Here is a tiny trained network, its code and every weight. The questions are about switching its units off for an input and a class, where a switched-off unit gives its printed mean instead of its output.

import numpy as np


def w(rows, s, z=0):
    codes = np.array(rows[::2]) - 128.0
    scale = np.full(codes.shape[1], s)
    scale[-1] = z or s
    return codes * scale


def f(y):
    return np.maximum(y, 0)


def log_softmax(a):
    a = a - a.max(-1, keepdims=True)
    return a - np.log(np.exp(a).sum(-1, keepdims=True))


def net(x, mask):
    res = np.array(x, float).reshape(1, 7) / 4 @ E
    y = f(res @ A[0][:, :-1].T + A[0][:, -1])
    res = res + np.where(mask, y, B[0][:, -1]) @ B[0][:, :-1]
    return log_softmax(res[-1] @ U[:, :-1].T + U[:, -1])


A, B = {}, {}
E = w([
[151,67,107,75,141],'x0',
[202,182,63,38,220],'x1',
[128,85,164,111,135],'x2',
[136,79,131,99,137],'x3',
[229,72,119,169,99],'x4',
[118,85,24,55,131],'x5',
[223,255,138,135,150],'x6',
],0.0059)
A[0] = w([
[160,164,144,158,127,253],'n1',
[239,69,67,250,132,20],'n2',
[164,180,128,104,135,153],'n3',
[151,140,183,101,106,234],'n4',
[117,100,154,114,146,162],'n5',
[166,148,108,107,233,125],'n6',
[81,191,119,123,114,168],'n7',
],0.014,0.0038)
B[0] = w([
[104,34,139,149,27,228],'n1',
[164,81,221,198,175,237],'n2',
[103,80,138,255,38,218],'n3',
[75,52,80,113,61,200],'n4',
[150,48,40,123,82,169],'n5',
[30,9,155,95,143,255],'n6',
[214,82,178,97,164,197],'n7',
],0.0076,0.0072)
U = w([
[111,90,61,120,40,245],'0',
[13,92,110,162,112,159],'1',
[157,106,96,79,13,245],'2',
[82,91,11,158,2,27],'3',
[124,108,191,139,200,192],'4',
[157,121,121,50,37,232],'5',
[99,109,75,103,28,87],'6',
[169,235,162,73,211,4],'7',
],0.0067,0.0039)

Each question gives the input, the list of numbers given to net, and the class t.
The units are the neurons (one row each of A and B). Each row of codes is followed by its name. A weight is (code - 128) times the scale printed after its matrix; where a second scale follows, it is the last column's (A, B and U).
mask holds one flag per neuron, in row order. A switched-off neuron (its flag False) gives its mean, the last column of its row in B, instead of its output. The means were averaged over made-up inputs and are rounded, as every weight is.
A unit's drop is (log p(t) with every unit on - log p(t) with that unit switched off) / (log p(t) with every unit on - log p(t) with every unit switched off).
The circuit of an input: a set's keep is (log p(t) with only the set's units on - log p(t) with every unit switched off) / (log p(t) with every unit on - log p(t) with every unit switched off). Starting from all 7 units, units are removed one at a time, each time the one whose removal leaves the highest keep (on an exact tie, the one counted first), for as long as the keep stays at least 0.8.
circuit, biggest first: the units of the circuit, biggest drop first
top k neurons: the k neurons with the biggest drops, biggest first
drop when u is switched off: that unit's drop, to one decimal
input [-2,-6,1,3,7,-3,-1], class 4: circuit, biggest first : [n2]
input [-3,1,-5,-3,7,-7,-6], class 4: top 2 neurons : [n2; n3]
input [2,3,-1,5,6,6,-5], class 4: circuit, biggest first : [n2; n1]
input [-4,3,-3,3,1,-4,8], class 3: circuit, biggest first : [n3; n1]
input [-3,7,1,-7,8,1,-2], class 4: top 2 neurons : [n2; n4]
input [-2,8,-6,-7,4,-5,4], class 1: circuit, biggest first : [n6; n3]
input [4,8,0,-4,7,-1,-2], class 1: top 2 neurons : [n6; n7]
input [-5,-6,0,3,-7,3,0], class 4: circuit, biggest first : [n7; n1]
input [1,-3,-7,-3,-8,2,2], class 4: top 2 neurons : [n7; n4]
input [7,-1,-1,0,8,2,2], class 4: drop when n2 is switched off : 0.8
input [-8,-1,-5,-2,-3,5,-5], class 5: drop when n2 is switched off : 0.1
input [-8,5,-6,-2,-3,-5,8], class 3: drop when n4 is switched off : 0.1
